Moves between nodes:
j859 p j610
j859 w j148
j859 o j941
j859 q j796
j859 n j925
j859 z j768
j859 l j851
j859 j j522
j847 w j801
j847 z j351
j847 l j302
j238 w j459
j238 q j181
j238 j j101
j795 p j851
j795 w j952
j795 o j591
j795 q j911
j795 n j816
j795 z j54
j795 l j610
j795 j j326
j755 p j453
j755 l j17
j755 j j754
j56 p j459
j56 q j17
j56 j j509
j327 p j485
j327 w j925
j327 o j313
j327 q j82
j327 n j148
j327 z j694
j327 l j166
j327 j j438
j82 p j101
j82 w j509
j82 q j327
j742 p j367
j742 w j817
j742 o j133
j742 q j391
j742 n j998
j742 z j895
j742 l j237
j742 j j800
j705 o j127
j705 q j279
j705 n j89
j816 p j754
j816 w j351
j816 o j683
j816 q j154
j816 n j795
j816 z j801
j816 l j307
j816 j j453
j266 p j683
j266 o j754
j266 l j49
j911 q j795
j911 n j154
j911 l j127
j127 p j796
j127 w j265
j127 o j705
j127 q j610
j127 n j61
j127 z j173
j127 l j911
j127 j j569
j240 p j148
j240 w j610
j240 o j914
j240 q j265
j240 n j485
j240 z j456
j240 l j952
j240 j j721
j154 p j120
j154 w j376
j154 o j460
j154 q j816
j154 n j911
j154 z j882
j154 l j61
j154 j j229
j173 q j595
j173 n j295
j173 z j127
j249 w j683
j249 o j351
j249 l j765
j148 p j240
j148 w j859
j148 n j327
j694 p j302
j694 w j648
j694 z j327
j326 n j453
j326 l j500
j326 j j795
j950 o j595
j950 n j102
j950 z j279
j817 w j742
j817 z j181
j817 j j302
j453 p j755
j453 w j114
j453 o j84
j453 q j229
j453 n j326
j453 z j237
j453 l j895
j453 j j816
j801 p j190
j801 w j847
j801 o j439
j801 q j882
j801 n j54
j801 z j816
j801 l j800
j801 j j237
j344 p j89
j344 o j509
j344 q j49
j449 p j49
j449 w j765
j449 o j307
j449 q j89
j449 n j279
j449 z j102
j449 l j683
j449 j j490
j49 p j449
j49 w j313
j49 o j925
j49 q j344
j49 n j941
j49 z j461
j49 l j266
j49 j j318
j952 w j795
j952 n j351
j952 l j240
j54 n j801
j54 z j795
j54 l j595
j765 p j313
j765 w j449
j765 o j485
j765 q j758
j765 n j914
j765 z j124
j765 l j249
j765 j j675
j23 w j295
j23 q j302
j23 z j101
j190 p j801
j190 z j754
j190 l j648
j313 p j765
j313 w j49
j313 o j327
j456 w j595
j456 n j302
j456 z j240
j351 p j166
j351 w j816
j351 o j249
j351 q j376
j351 n j952
j351 z j847
j351 l j485
j351 j j114
j768 p j595
j768 n j648
j768 z j859
j102 p j461
j102 w j124
j102 o j800
j102 q j552
j102 n j950
j102 z j449
j102 l j439
j102 j j133
j89 p j344
j89 w j758
j89 o j61
j89 q j449
j89 n j705
j89 z j552
j89 l j460
j89 j j161
j648 p j800
j648 w j694
j648 o j461
j648 q j63
j648 n j768
j648 z j925
j648 l j190
j648 j j367
j166 p j351
j166 w j754
j166 l j327
j925 p j307
j925 w j327
j925 o j49
j925 q j509
j925 n j859
j925 z j648
j925 l j754
j925 j j17
j237 z j453
j237 l j742
j237 j j801
j161 o j459
j161 q j490
j161 j j89
j460 o j154
j460 q j683
j460 l j89
j438 p j181
j438 w j17
j438 j j327
j895 p j17
j895 w j181
j895 o j490
j895 q j459
j895 n j500
j895 z j742
j895 l j453
j895 j j307
j683 p j266
j683 w j249
j683 o j816
j683 q j460
j683 n j591
j683 z j439
j683 l j449
j683 j j84
j851 p j795
j851 n j754
j851 l j859
j500 p j522
j500 w j721
j500 o j636
j500 q j569
j500 n j895
j500 z j998
j500 l j326
j500 j j610
j63 p j295
j63 q j648
j63 z j509
j461 p j102
j461 o j648
j461 z j49
j636 o j500
j636 n j490
j636 j j279
j490 p j318
j490 w j675
j490 o j895
j490 q j161
j490 n j636
j490 z j133
j490 l j84
j490 j j449
j522 p j500
j522 n j17
j522 j j859
j133 o j742
j133 z j490
j133 j j102
j552 o j295
j552 q j102
j552 z j89
j307 p j925
j307 w j485
j307 o j449
j307 q j61
j307 n j610
j307 z j800
j307 l j816
j307 j j895
j120 p j154
j120 q j754
j120 l j509
j569 q j500
j569 n j459
j569 j j127
j318 p j490
j318 o j17
j318 j j49
j17 p j895
j17 w j438
j17 o j318
j17 q j56
j17 n j522
j17 z j367
j17 l j755
j17 j j925
j279 p j941
j279 w j914
j279 o j610
j279 q j705
j279 n j449
j279 z j950
j279 l j591
j279 j j636
j229 q j453
j229 l j459
j229 j j154
j367 p j742
j367 z j17
j367 j j648
j675 w j490
j675 o j181
j675 j j765
j882 q j801
j882 z j154
j882 l j295
j595 p j768
j595 w j456
j595 o j950
j595 q j173
j595 n j800
j595 z j610
j595 l j54
j595 j j998
j591 o j795
j591 n j683
j591 l j279
j610 p j859
j610 w j240
j610 o j279
j610 q j127
j610 n j307
j610 z j595
j610 l j795
j610 j j500
j84 o j453
j84 l j490
j84 j j683
j101 p j82
j101 w j61
j101 o j758
j101 q j485
j101 n j265
j101 z j23
j101 l j376
j101 j j238
j391 q j742
j391 z j459
j391 j j295
j485 p j327
j485 w j307
j485 o j765
j485 q j101
j485 n j240
j485 z j302
j485 l j351
j485 j j181
j758 w j89
j758 o j101
j758 q j765
j61 p j509
j61 w j101
j61 o j89
j61 q j307
j61 n j127
j61 z j295
j61 l j154
j61 j j459
j439 o j801
j439 z j683
j439 l j102
j265 w j127
j265 q j240
j265 n j101
j998 n j742
j998 z j500
j998 j j595
j124 w j102
j124 o j302
j124 z j765
j459 p j56
j459 w j238
j459 o j161
j459 q j895
j459 n j569
j459 z j391
j459 l j229
j459 j j61
j721 w j500
j721 n j181
j721 j j240
j114 w j453
j114 l j181
j114 j j351
j754 p j816
j754 w j166
j754 o j266
j754 q j120
j754 n j851
j754 z j190
j754 l j925
j754 j j755
j302 p j694
j302 w j800
j302 o j124
j302 q j23
j302 n j456
j302 z j485
j302 l j847
j302 j j817
j509 p j61
j509 w j82
j509 o j344
j509 q j925
j509 n j796
j509 z j63
j509 l j120
j509 j j56
j800 p j648
j800 w j302
j800 o j102
j800 q j295
j800 n j595
j800 z j307
j800 l j801
j800 j j742
j796 p j127
j796 q j859
j796 n j509
j376 w j154
j376 q j351
j376 l j101
j295 p j63
j295 w j23
j295 o j552
j295 q j800
j295 n j173
j295 z j61
j295 l j882
j295 j j391
j181 p j438
j181 w j895
j181 o j675
j181 q j238
j181 n j721
j181 z j817
j181 l j114
j181 j j485
j914 w j279
j914 o j240
j914 n j765
j941 p j279
j941 o j859
j941 n j49

In the rows, 486 stands for zero.

The rows follow the links: the fewer symbols apart two nodes are, the more alike their rows tend to be.

Node, then a row for it; each showing differs a little:
j438	500,393,458,421,571,539,571,684,796,580,486,630,449,593,504,532,567,561,651,511,495,336,540,373,576,572,209,424,431,438,624,229,611,651,606,574,516,595,709,566,339,606,412,495,755,539,299,732,576,491,536,541,484,617,469,661,379,605,383,378,307
j61	411,564,800,306,538,430,528,405,257,511,579,472,712,450,486,394,333,635,498,650,572,587,444,833,354,401,536,489,509,450,482,316,339,491,417,284,377,462,778,416,360,607,616,785,471,575,296,418,492,382,462,438,489,306,634,471,474,313,496,365,417
j552	500,546,559,314,637,354,600,346,222,565,410,415,609,554,481,474,428,426,262,679,366,417,345,611,436,359,531,672,589,627,343,549,250,419,325,274,352,499,215,266,515,171,605,494,329,335,428,506,486,394,492,540,403,440,513,348,515,609,536,575,586
j327	602,482,348,557,367,528,601,726,720,531,503,594,280,475,518,604,575,600,731,412,495,456,451,472,626,629,265,338,529,352,787,290,732,759,491,517,432,575,567,662,500,527,303,584,649,507,632,773,507,619,670,523,423,541,465,714,465,540,453,356,515
j391	489,482,617,340,886,292,581,441,507,497,433,442,451,571,444,508,412,507,479,387,413,466,608,652,449,313,491,529,257,510,288,494,173,461,388,391,571,521,622,277,421,484,577,596,679,514,306,291,538,429,359,367,453,490,532,334,169,475,465,397,323
j161	428,440,563,338,600,532,520,275,326,509,411,443,744,650,377,399,321,450,332,739,520,389,586,518,583,309,333,353,687,604,266,501,369,412,483,391,559,609,509,293,461,317,643,558,506,368,214,496,344,358,368,666,372,426,482,346,539,643,266,495,447
j485	550,542,500,443,676,463,599,425,411,767,603,524,492,440,514,584,486,645,662,546,547,452,438,528,296,592,327,441,348,373,559,379,630,745,666,401,138,475,604,735,308,724,401,430,661,596,626,683,590,300,606,581,504,458,375,656,571,560,457,380,446
j847	532,564,421,631,585,447,605,408,410,560,453,445,334,281,486,652,673,439,618,442,343,452,526,354,310,514,550,720,268,362,353,586,520,606,527,552,185,416,380,591,419,814,443,257,512,554,656,557,684,320,413,435,484,587,456,509,365,555,558,555,475
j800	379,529,595,371,809,295,644,473,399,476,668,467,411,545,479,344,490,497,571,263,381,560,343,626,207,509,523,681,285,515,400,503,180,470,460,287,316,472,357,573,357,417,566,612,464,632,512,300,609,431,498,380,411,563,500,354,407,431,677,496,461
j509	538,495,538,497,226,532,487,618,560,433,426,547,361,476,494,418,514,528,555,392,525,517,461,664,773,511,431,461,635,437,759,287,463,538,214,396,621,545,714,403,593,449,485,802,521,423,345,449,437,829,648,423,400,472,585,535,453,322,399,387,595
j173	497,513,688,504,625,388,503,522,462,366,506,441,488,447,734,698,377,544,400,506,496,620,521,706,332,544,719,601,219,418,497,651,283,357,205,461,482,403,494,372,449,340,437,354,346,364,481,246,609,381,385,342,637,419,550,486,340,332,713,561,510
j895	286,358,649,309,691,428,509,389,562,434,600,478,670,653,268,315,400,540,535,331,576,540,532,575,467,333,427,251,351,552,329,437,348,421,734,427,620,528,672,339,295,545,589,668,632,605,252,382,504,363,478,564,420,392,406,379,451,464,410,343,293
j591	573,418,373,614,266,623,286,374,241,421,576,469,685,377,587,420,451,408,275,636,522,566,466,496,505,519,577,569,629,508,300,636,477,280,612,592,467,328,338,453,594,437,549,287,268,488,596,359,345,432,372,516,555,408,461,370,650,384,446,715,667
j500	464,481,403,512,558,449,350,409,682,322,359,349,493,605,374,475,358,556,586,342,688,571,573,528,614,496,559,89,394,453,660,626,411,458,545,527,803,545,641,452,429,477,397,570,580,356,544,273,262,496,495,481,543,363,358,543,352,278,416,317,467
j318	364,401,488,369,473,576,510,568,521,465,508,606,653,729,416,276,464,390,381,581,372,438,423,364,592,362,296,485,682,736,415,404,477,404,478,503,753,697,461,365,489,162,631,632,504,431,158,547,396,608,510,628,432,498,419,456,594,653,342,548,404
j675	462,393,456,296,702,458,618,294,435,735,341,430,540,656,366,487,457,461,496,684,430,276,490,289,442,456,251,351,577,608,409,481,605,667,684,466,396,579,441,480,399,423,506,331,577,415,438,800,435,286,473,713,386,486,364,531,505,820,373,498,381
j648	457,490,394,502,540,354,596,770,706,389,529,508,280,524,476,429,562,559,567,158,430,548,316,490,632,529,514,611,483,507,646,442,389,485,182,409,584,582,405,504,578,333,381,740,481,467,500,385,494,752,622,335,465,584,470,570,384,447,536,428,556

Each walk starts at a row. The symbols on each line, taken left to right, move it on to the next node.
Each answer is a row, close to the row of the node it stands for.
start 454,615,476,634,545,471,461,460,563,255,557,481,360,289,583,507,513,404,442,366,389,638,506,413,285,470,817,641,277,461,369,666,358,328,540,587,494,329,330,537,518,552,545,247,339,561,660,209,597,425,358,355,705,479,489,347,447,313,653,690,486
l l z n: 401,543,574,538,293,630,333,322,333,387,674,494,587,247,451,435,615,510,500,394,502,585,475,500,293,386,711,595,457,342,329,417,514,288,671,477,467,269,450,540,478,821,661,494,395,660,494,217,520,356,409,451,508,419,663,326,617,405,481,483,463
j j l l o p: 356,518,439,549,139,719,414,534,373,442,574,707,624,411,550,371,640,281,296,515,360,423,375,365,616,443,470,640,715,585,421,321,649,269,555,609,566,470,282,427,573,353,637,499,352,437,307,549,500,601,469,527,463,538,606,317,780,573,485,582,511
start 474,532,438,468,439,495,478,400,330,419,526,470,542,430,447,397,567,339,343,504,345,435,382,414,356,342,642,723,519,594,201,679,372,275,482,491,361,324,83,455,518,425,714,348,351,474,582,387,562,424,407,521,486,489,572,283,592,577,611,669,542
l o o o o w: 542,478,418,470,725,380,770,366,329,722,466,356,471,532,502,505,541,507,486,667,405,308,427,363,290,457,355,624,453,540,408,634,549,610,492,334,176,529,202,573,455,340,494,295,448,433,662,736,589,352,532,617,459,509,360,564,509,767,559,538,503
start 398,424,491,565,324,635,440,599,734,385,624,672,423,396,512,375,626,385,495,341,366,535,513,311,719,430,549,538,504,455,459,275,498,308,581,742,769,549,665,457,494,672,592,479,695,604,191,380,477,566,408,495,482,610,548,366,528,449,398,440,301
j p p l l l n: 487,477,495,566,220,534,415,793,713,362,448,535,419,417,591,394,468,573,503,289,553,625,413,535,705,639,565,324,518,479,711,410,564,461,298,547,723,530,534,575,476,307,354,675,409,422,456,411,373,742,663,391,586,512,483,618,530,314,571,438,624
o p n w w: 405,489,528,309,447,498,446,315,164,635,610,394,759,594,389,294,422,431,401,621,513,386,377,584,372,423,376,472,626,664,351,436,387,397,570,301,308,507,310,437,467,180,565,536,315,469,380,475,381,429,522,671,422,397,560,368,708,588,520,452,542
start 326,412,526,450,696,365,625,674,766,489,596,662,414,651,500,383,533,411,468,267,262,499,400,439,531,436,424,603,347,553,518,385,322,380,403,576,656,635,558,410,489,392,506,632,642,536,191,352,556,689,512,407,420,705,372,509,314,565,494,415,251
z q q j o: 360,499,379,453,198,554,524,599,447,519,440,508,575,499,463,315,541,430,443,454,502,420,330,517,659,458,331,442,767,604,568,337,488,440,360,398,604,610,301,475,603,186,535,724,404,417,498,594,330,741,696,571,333,495,517,482,695,579,432,415,641
o w w n n l n: 425,426,541,587,135,722,298,626,623,275,587,719,497,280,672,498,570,426,397,418,455,654,467,384,485,602,680,643,414,375,633,431,565,252,484,669,631,368,567,556,465,557,532,444,386,607,393,357,510,642,394,390,593,459,614,479,602,389,562,608,424
start 410,438,461,292,802,385,660,397,390,543,463,333,609,690,381,370,444,334,369,485,361,446,401,489,490,360,429,504,439,725,256,569,312,366,606,415,564,564,267,345,464,203,600,509,424,399,298,453,514,437,477,630,305,559,311,328,471,684,430,572,430
j j o j l j: 440,477,459,557,680,336,465,431,586,376,600,471,420,497,346,509,594,344,533,253,305,525,594,411,481,402,652,560,306,503,310,585,302,257,623,601,564,424,457,316,532,670,617,398,620,670,447,178,594,341,321,378,442,529,511,271,285,436,449,552,318
z l n j w: 636,581,371,591,423,472,409,526,575,524,408,347,348,460,539,608,429,703,678,512,705,464,558,490,407,643,445,283,389,429,736,567,680,763,521,489,407,459,567,712,395,586,278,415,488,444,846,695,481,399,560,497,619,422,376,632,418,419,536,369,569
start 507,577,359,650,216,528,199,423,581,241,485,396,447,289,519,484,466,540,492,339,610,588,507,497,464,509,781,339,473,372,551,666,610,370,542,552,620,300,438,559,581,637,469,456,315,506,753,196,373,493,436,380,604,402,549,396,499,192,527,465,595
j j n j w: 505,458,414,587,491,500,481,378,562,537,485,501,376,418,385,627,580,567,629,489,396,410,625,322,429,488,384,480,430,373,354,403,637,647,735,600,416,464,633,582,418,928,469,227,695,656,551,530,610,285,329,544,520,566,479,413,346,591,398,398,300
j w q p p p p z: 487,571,553,561,570,421,516,322,446,349,555,499,377,319,467,572,556,427,395,428,379,535,492,529,351,437,801,753,436,416,291,527,279,349,358,539,361,310,427,307,631,701,580,410,515,587,562,260,673,400,305,322,422,493,617,274,382,389,549,538,507
start 400,527,577,581,150,726,375,636,508,316,604,678,433,289,621,433,628,393,418,441,372,598,495,544,643,509,616,700,573,374,516,239,571,288,318,618,592,419,659,424,551,681,577,502,523,581,261,372,578,593,417,344,447,525,768,422,476,338,450,520,458
q z z w p q: 679,523,444,585,433,528,449,352,368,566,458,520,439,254,582,669,575,529,547,695,445,401,649,438,341,574,603,571,523,334,424,477,655,651,578,556,322,314,621,534,447,920,557,278,604,572,567,646,668,290,387,452,518,470,638,484,374,472,416,464,473
w q l w p z: 527,484,553,511,643,381,721,692,638,613,586,624,333,502,624,558,707,529,624,414,375,434,440,388,430,567,399,777,318,488,655,403,471,666,426,561,266,498,441,637,452,548,311,402,567,546,487,677,652,579,591,462,567,679,436,667,364,652,598,587,423
start 658,519,482,507,784,347,610,547,573,540,456,440,367,491,603,655,444,592,602,526,455,455,571,448,257,583,538,567,230,478,560,612,556,593,541,519,217,427,389,654,330,502,270,160,497,425,734,564,612,334,536,491,617,557,373,668,339,545,691,569,466
z w p z n n: 418,383,597,556,513,481,556,827,785,311,564,672,416,512,690,431,567,495,485,338,446,639,362,472,504,597,614,670,295,532,718,439,421,321,319,592,546,524,480,540,436,188,386,503,450,467,360,304,613,733,504,384,597,569,489,500,466,416,709,671,446
n n n q: 465,467,633,461,540,420,638,749,643,421,529,689,375,501,611,536,580,487,480,375,311,560,343,631,535,511,542,783,451,474,607,336,238,350,238,436,513,553,620,379,480,347,495,681,507,472,208,411,563,665,564,317,481,586,557,508,418,443,588,662,442
start 463,458,415,592,364,692,491,661,576,523,566,715,324,326,558,558,754,492,622,457,396,390,493,316,506,620,428,615,481,348,660,323,716,564,548,665,352,454,526,651,456,830,480,402,594,657,521,642,623,523,526,472,467,590,539,558,558,510,482,475,438
w q l w p z: 655,555,573,509,759,315,678,514,380,656,453,546,312,497,529,724,478,605,632,633,431,397,568,607,288,588,386,671,305,392,539,542,385,732,461,350,135,417,555,553,453,661,391,360,559,476,574,647,679,285,470,456,516,504,469,629,288,579,610,495,446
z n w j n n: 502,465,706,433,593,494,382,416,477,361,375,418,628,568,521,507,260,528,416,606,640,579,611,562,514,511,547,275,340,510,527,529,443,400,456,543,749,503,805,286,404,472,396,483,604,404,299,298,454,460,334,438,640,373,504,512,366,355,341,416,345
start 367,438,394,461,436,574,375,253,406,488,455,384,704,553,351,352,515,324,262,583,375,397,511,358,511,326,495,352,624,566,172,571,507,308,717,530,597,437,365,366,545,504,706,347,504,461,327,372,415,399,353,593,361,501,485,256,600,639,337,586,466
j o n j: 443,436,556,527,429,563,220,323,557,256,474,466,585,417,480,452,468,425,398,401,519,608,676,355,486,434,735,292,317,398,366,600,512,263,701,684,713,339,595,395,474,735,597,356,495,546,360,225,400,386,296,431,587,411,516,285,434,346,505,516,323
l o o q j: 590,526,616,537,346,447,387,450,426,299,327,360,481,400,538,512,279,608,424,506,730,650,542,774,533,553,650,275,507,366,638,620,479,537,222,317,599,464,646,414,531,447,365,620,397,311,619,345,356,568,425,315,682,316,552,545,459,146,598,315,645
